Here is a tiny trained network, its code and every weight. The questions are about switching its units off for an input and a target symbol, where a switched-off unit gives its printed mean instead of its output.

import numpy as np


def w(rows, s, z=0):
    codes = np.array(rows[::2]) - 128.0
    scale = np.full(codes.shape[1], s)
    scale[-1] = z or s
    return codes * scale


def f(y):
    return np.maximum(y, 0)


def softmax(a):
    e = np.exp(a - a.max(-1, keepdims=True))
    return e / e.sum(-1, keepdims=True)


def log_softmax(a):
    a = a - a.max(-1, keepdims=True)
    return a - np.log(np.exp(a).sum(-1, keepdims=True))


def net(x, mask):
    ids = ['βδζηλπσφψ'.index(c) for c in x.split()]
    T = len(ids)
    res = E[ids] + P[:T]
    r = res
    for j in range(2):
        rows = slice(2 * j, 2 * j + 2)
        q, k, v = (r @ M[0][rows].T for M in (Q, K, V))
        z = softmax(np.where(np.tri(T) > 0, q @ k.T / 2**0.5, -1e9)) @ v
        o = O[0][rows]
        res = res + np.where(mask[j], z, o[:, -1]) @ o[:, :-1]
    y = f(res @ A[0][:, :-1].T + A[0][:, -1])
    res = res + np.where(mask[2:10], y, B[0][:, -1]) @ B[0][:, :-1]
    return log_softmax(res[-1] @ U[:, :-1].T + U[:, -1])


Q, K, V, O, A, B = {}, {}, {}, {}, {}, {}
E = w([
[243,55,151,202,187,126],'β',
[165,186,120,98,77,143],'δ',
[181,183,134,120,125,100],'ζ',
[139,159,100,248,19,60],'η',
[100,135,155,158,34,10],'λ',
[80,150,67,147,58,67],'π',
[75,72,113,152,86,92],'σ',
[160,119,133,101,69,77],'φ',
[143,150,158,65,85,48],'ψ',
],0.014)
P = w([
[110,134,178,117,113,159],'0',
[87,50,167,115,108,113],'1',
[226,132,106,30,185,66],'2',
[187,162,1,121,129,140],'3',
[188,215,48,110,82,137],'4',
[209,156,160,126,86,92],'5',
],0.0074)
Q[0] = w([
[2,169,184,125,163,209],'h1',
[189,71,82,145,163,63],'h1',
[154,116,163,180,26,85],'h2',
[91,55,216,147,158,102],'h2',
],0.0079)
K[0] = w([
[61,163,144,69,95,56],'h1',
[106,77,85,137,199,223],'h1',
[149,144,119,102,244,141],'h2',
[167,126,60,120,144,76],'h2',
],0.011)
V[0] = w([
[213,147,239,132,118,206],'h1',
[101,228,116,137,43,120],'h1',
[128,225,23,34,141,254],'h2',
[214,143,223,206,231,120],'h2',
],0.0095)
O[0] = w([
[59,132,51,88,170,107,241],'h1',
[126,152,141,155,132,105,3],'h1',
[164,90,46,120,85,54,6],'h2',
[114,250,87,118,180,189,254],'h2',
],0.014,0.0088)
A[0] = w([
[189,29,176,73,43,65,210],'n1',
[109,152,160,12,112,155,14],'n2',
[7,107,104,141,78,200,71],'n3',
[189,198,149,94,28,185,96],'n4',
[82,192,196,253,148,145,75],'n5',
[94,35,105,60,89,126,2],'n6',
[83,121,44,220,107,114,44],'n7',
[255,49,63,189,152,138,62],'n8',
],0.0085,0.0058)
B[0] = w([
[46,158,116,218,10,112,205],'n1',
[62,51,117,172,166,158,238],'n2',
[186,73,132,113,178,95,213],'n3',
[88,43,151,152,198,80,179],'n4',
[179,105,166,101,144,84,254],'n5',
[95,42,4,15,168,39,140],'n6',
[151,104,181,31,202,107,142],'n7',
[2,109,196,121,184,94,150],'n8',
],0.0096,0.0079)
U = w([
[100,33,110,51,214,78,209],'β',
[111,91,40,127,157,42,207],'δ',
[178,253,93,121,105,112,247],'ζ',
[135,154,166,133,154,79,87],'η',
[82,148,206,67,133,94,35],'λ',
[84,132,111,194,138,116,29],'π',
[99,106,172,108,99,160,130],'σ',
[74,142,152,94,123,116,5],'φ',
[60,161,169,81,117,107,3],'ψ',
],0.0054,0.0048)

Each question gives the input, a string of symbols that net reads in full, and the target symbol t.
The units are the heads (2 rows each of Q, K, V and O) and the neurons (one row each of A and B). Each row of codes is followed by its name. A weight is (code - 128) times the scale printed after its matrix; where a second scale follows, it is the last column's (O, A, B and U).
mask holds one flag per unit, heads first, then neurons. A switched-off unit (its flag False) gives its mean, the last column of its rows in O or B, instead of its output. The means were averaged over made-up inputs and are rounded, as every weight is.
A unit's drop is (log p(t) with every unit on - log p(t) with that unit switched off) / (log p(t) with every unit on - log p(t) with every unit switched off).
The circuit of an input: a set's keep is (log p(t) with only the set's units on - log p(t) with every unit switched off) / (log p(t) with every unit on - log p(t) with every unit switched off). Starting from all 10 units, units are removed one at a time, each time the one whose removal leaves the highest keep (on an exact tie, the one counted first), for as long as the keep stays at least 0.8.
units of the circuit, in order: the units of the circuit, biggest drop first
unit that matters most: the unit with the biggest drop
top k neurons: the k neurons with the biggest drops, biggest first
which heads matter: for each layer, one digit per head in row order, 1 if its drop is at least 0.15 and else 0, layers parted by /
drop when u is switched off: that unit's drop, to one decimal
input β β δ ζ π β, target ζ: unit that matters most -> n2
input β η β β φ, target β: which heads matter -> 01
input β β ζ δ δ, target β: units of the circuit, in order -> (n4, n1)
input δ π φ, target δ: units of the circuit, in order -> (h2, n1)
input β ζ δ η, target β: units of the circuit, in order -> (n7, h1)
input β π ζ β β β, target ζ: units of the circuit, in order -> (h2, n2)
input β β δ, target β: top 4 neurons -> (n2, n4, n1, n3)
input β β ζ β σ π, target β: top 4 neurons -> (n3, n1, n4, n2)
input β β η λ, target β: top 2 neurons -> (n3, n2)
input β β η, target β: which heads matter -> 11
input β β β β λ, target β: top 3 neurons -> (n4, n3, n2)
input π δ β ζ, target δ: top 2 neurons -> (n1, n6)
input β β ζ ζ ζ, target β: top 3 neurons -> (n4, n2, n1)
input δ π δ ψ ζ σ, target δ: unit that matters most -> h2
input ζ δ ζ β δ, target δ: drop when n7 is switched off -> 0.0
input λ β β β ψ, target β: drop when n3 is switched off -> 0.1
input δ ζ δ, target δ: drop when h2 is switched off -> 1.0
